Below are the code and all the weights of a small trained network. Each question names an input and a target symbol and asks about switching units off, where a switched-off unit gives its printed mean instead of its output.

import numpy as np


def w(rows, s, z=0):
    codes = np.array(rows[::2]) - 128.0
    scale = np.full(codes.shape[1], s)
    scale[-1] = z or s
    return codes * scale


def f(y):
    return np.maximum(y, 0)


def softmax(a):
    e = np.exp(a - a.max(-1, keepdims=True))
    return e / e.sum(-1, keepdims=True)


def log_softmax(a):
    a = a - a.max(-1, keepdims=True)
    return a - np.log(np.exp(a).sum(-1, keepdims=True))


def net(x, mask):
    ids = ['βγξπτφ'.index(c) for c in x.split()]
    T = len(ids)
    res = E[ids] + P[:T]
    u = 0
    for l in range(2):
        r = res
        for j in range(2):
            rows = slice(4 * j, 4 * j + 4)
            q, k, v = (r @ M[l][rows].T for M in (Q, K, V))
            z = softmax(np.where(np.tri(T) > 0, q @ k.T / 4**0.5, -1e9)) @ v
            o = O[l][rows]
            res = res + np.where(mask[u + j], z, o[:, -1]) @ o[:, :-1]
        u += 2
        y = f(res @ A[l][:, :-1].T + A[l][:, -1])
        res = res + np.where(mask[u : u + 8], y, B[l][:, -1]) @ B[l][:, :-1]
        u += 8
    return log_softmax(res[-1] @ U[:, :-1].T + U[:, -1])


Q, K, V, O, A, B = {}, {}, {}, {}, {}, {}
E = w([
[145,218,149,128,134,84],'β',
[69,183,104,138,182,33],'γ',
[69,194,149,60,118,129],'ξ',
[146,230,84,180,98,141],'π',
[149,132,247,88,151,129],'τ',
[120,49,205,154,181,218],'φ',
],0.014)
P = w([
[23,215,89,88,188,192],'0',
[156,111,72,41,237,119],'1',
[50,156,142,132,103,123],'2',
[209,127,152,89,201,118],'3',
[81,136,187,182,52,108],'4',
[203,119,254,147,171,112],'5',
[86,124,186,210,16,95],'6',
],0.0075)
Q[0] = w([
[188,121,161,118,207,196],'0.h1',
[107,47,95,174,204,197],'0.h1',
[69,122,77,113,25,125],'0.h1',
[118,197,250,149,99,135],'0.h1',
[69,187,159,119,125,144],'0.h2',
[158,184,144,148,151,143],'0.h2',
[178,79,90,128,82,104],'0.h2',
[150,102,107,195,112,149],'0.h2',
],0.011)
K[0] = w([
[187,63,156,103,136,247],'0.h1',
[42,97,101,109,172,211],'0.h1',
[93,188,70,174,146,56],'0.h1',
[166,80,166,169,85,87],'0.h1',
[176,117,160,187,92,115],'0.h2',
[143,54,188,115,91,143],'0.h2',
[54,132,82,110,170,81],'0.h2',
[78,140,138,86,137,115],'0.h2',
],0.012)
V[0] = w([
[85,193,121,65,137,133],'0.h1',
[116,129,2,193,135,66],'0.h1',
[151,147,212,82,206,3],'0.h1',
[106,62,130,193,97,88],'0.h1',
[149,128,53,154,61,181],'0.h2',
[150,132,217,144,164,91],'0.h2',
[253,113,145,209,115,108],'0.h2',
[185,57,139,237,116,164],'0.h2',
],0.0064)
O[0] = w([
[142,109,158,82,63,5,229],'0.h1',
[37,254,224,157,179,138,56],'0.h1',
[63,17,46,205,168,3,202],'0.h1',
[114,121,166,189,208,228,47],'0.h1',
[71,209,172,114,178,204,56],'0.h2',
[202,40,61,93,114,108,162],'0.h2',
[115,135,69,5,215,137,14],'0.h2',
[136,220,37,81,205,183,3],'0.h2',
],0.0048,0.005)
A[0] = w([
[166,135,1,57,178,118,88],'0.n1',
[40,190,78,117,88,93,190],'0.n2',
[155,120,67,70,172,138,255],'0.n3',
[116,84,160,149,133,243,191],'0.n4',
[142,163,45,72,117,129,209],'0.n5',
[35,165,98,148,64,118,154],'0.n6',
[177,186,140,170,107,123,204],'0.n7',
[175,184,100,47,193,112,199],'0.n8',
],0.0094,0.0014)
B[0] = w([
[185,34,72,103,129,246,149],'0.n1',
[215,141,165,152,135,146,254],'0.n2',
[126,137,53,122,148,210,147],'0.n3',
[218,62,145,156,147,102,174],'0.n4',
[168,61,128,100,157,159,150],'0.n5',
[212,232,167,177,157,175,244],'0.n6',
[101,172,7,132,88,131,178],'0.n7',
[191,254,84,54,227,119,151],'0.n8',
],0.008)
Q[1] = w([
[141,134,146,161,89,86],'1.h1',
[140,90,147,171,129,218],'1.h1',
[78,145,145,109,118,85],'1.h1',
[175,144,172,138,156,154],'1.h1',
[165,91,96,96,177,121],'1.h2',
[142,134,135,77,183,87],'1.h2',
[117,85,145,111,122,149],'1.h2',
[185,173,249,117,123,93],'1.h2',
],0.011)
K[1] = w([
[146,105,119,117,70,91],'1.h1',
[166,136,195,77,176,135],'1.h1',
[83,155,104,160,37,96],'1.h1',
[199,110,149,139,114,172],'1.h1',
[243,112,110,156,106,168],'1.h2',
[127,96,104,185,77,140],'1.h2',
[182,97,115,101,130,126],'1.h2',
[1,129,67,140,134,179],'1.h2',
],0.0097)
V[1] = w([
[135,129,203,116,88,133],'1.h1',
[159,189,60,97,136,72],'1.h1',
[97,167,72,115,56,189],'1.h1',
[49,103,167,84,183,92],'1.h1',
[162,168,19,104,49,163],'1.h2',
[178,151,102,115,192,104],'1.h2',
[66,118,120,30,189,211],'1.h2',
[118,130,2,216,111,63],'1.h2',
],0.0063)
O[1] = w([
[101,128,91,89,166,115,161],'1.h1',
[100,85,120,203,15,70,134],'1.h1',
[140,152,98,194,112,150,84],'1.h1',
[198,117,165,87,117,153,36],'1.h1',
[156,92,74,155,39,159,152],'1.h2',
[98,123,61,155,138,62,165],'1.h2',
[216,181,151,123,126,69,6],'1.h2',
[85,175,28,254,111,172,132],'1.h2',
],0.0066,0.011)
A[1] = w([
[181,172,254,125,70,144,44],'1.n1',
[196,188,96,204,101,250,57],'1.n2',
[159,61,51,63,98,122,2],'1.n3',
[163,56,95,137,81,28,158],'1.n4',
[168,39,204,109,173,154,167],'1.n5',
[94,198,131,139,116,175,66],'1.n6',
[172,156,166,211,150,194,66],'1.n7',
[54,69,212,184,86,93,194],'1.n8',
],0.0064,0.004)
B[1] = w([
[254,188,176,159,101,153,178],'1.n1',
[109,56,168,62,143,124,246],'1.n2',
[109,113,198,194,167,229,182],'1.n3',
[97,114,185,139,90,142,239],'1.n4',
[140,176,38,124,97,125,246],'1.n5',
[111,129,163,107,118,174,193],'1.n6',
[102,100,156,113,200,151,199],'1.n7',
[182,174,115,91,159,70,254],'1.n8',
],0.0092,0.0068)
U = w([
[91,123,180,203,226,84,3],'β',
[195,166,197,172,107,118,5],'γ',
[92,210,3,178,47,105,234],'ξ',
[80,51,209,27,104,19,207],'π',
[174,140,60,82,190,125,210],'τ',
[61,61,235,164,134,197,142],'φ',
],0.0061,0.0022)

Each question gives the input, a string of symbols that net reads in full, and the target symbol t.
The units are the heads (4 rows each of Q, K, V and O) and the neurons (one row each of A and B). Each row of codes is followed by its name. A weight is (code - 128) times the scale printed after its matrix; where a second scale follows, it is the last column's (O, A, B and U).
mask holds one flag per unit, layer by layer, with each layer's heads first. A switched-off unit (its flag False) gives its mean, the last column of its rows in O or B, instead of its output. The means were averaged over made-up inputs and are rounded, as every weight is.
A unit's drop is (log p(t) with every unit on - log p(t) with that unit switched off) / (log p(t) with every unit on - log p(t) with every unit switched off).
The circuit of an input: a set's keep is (log p(t) with only the set's units on - log p(t) with every unit switched off) / (log p(t) with every unit on - log p(t) with every unit switched off). Starting from the 12 units with the biggest drops (on a tie, the unit counted first), units are removed one at a time, each time the one whose removal leaves the highest keep (on an exact tie, the one counted first), for as long as the keep stays at least 0.8.
units of the circuit, in order: the units of the circuit, biggest drop first
k most important neurons of layer l: the k neurons of layer l with the biggest drops, biggest first
heads that matter: for each layer, one digit per head in row order, 1 if its drop is at least 0.15 and else 0, layers parted by /
input π γ π, target β: heads that matter	11 / 01
input ξ π π ξ π, target γ: heads that matter	11 / 01
input π π π β, target ξ: heads that matter	00 / 10
input ξ τ φ φ π β, target τ: units of the circuit, in order	0.h2; 0.n8
input π ξ π ξ ξ β, target π: 2 most important neurons of layer 1	1.n4; 1.n5
input γ ξ τ β, target φ: heads that matter	11 / 00
input π φ π, target τ: heads that matter	01 / 10
input ξ π β ξ π ξ π, target γ: units of the circuit, in order	0.n6; 1.n1; 0.h1
input φ ξ ξ φ, target τ: units of the circuit, in order	1.n5; 1.h1
input φ ξ τ τ φ, target γ: units of the circuit, in order	0.n1; 1.h2; 0.h1; 0.n4
input π γ ξ γ, target π: heads that matter	11 / 10
input τ ξ φ ξ π, target φ: heads that matter	11 / 00
input π γ γ, target β: heads that matter	11 / 00
input β ξ γ ξ π ξ γ, target γ: 3 most important neurons of layer 0	0.n2; 0.n6; 0.n4
input β ξ π π π ξ, target ξ: units of the circuit, in order	0.n7; 1.h2
input ξ ξ φ ξ φ, target γ: 3 most important neurons of layer 0	0.n1; 0.n8; 0.n5
input π ξ π γ, target ξ: units of the circuit, in order	1.h1; 1.h2
input ξ τ π φ, target τ: most important neuron of layer 0	0.n4
input ξ φ ξ γ φ τ, target τ: units of the circuit, in order	0.h2; 1.n5; 0.h1
input τ π ξ ξ π ξ ξ, target γ: heads that matter	00 / 01
input π γ π τ, target φ: 3 most important neurons of layer 0	0.n6; 0.n2; 0.n3
input φ φ β γ, target τ: units of the circuit, in order	0.h2; 0.n1; 0.n8
input γ φ π π β, target ξ: 2 most important neurons of layer 0	0.n7; 0.n4
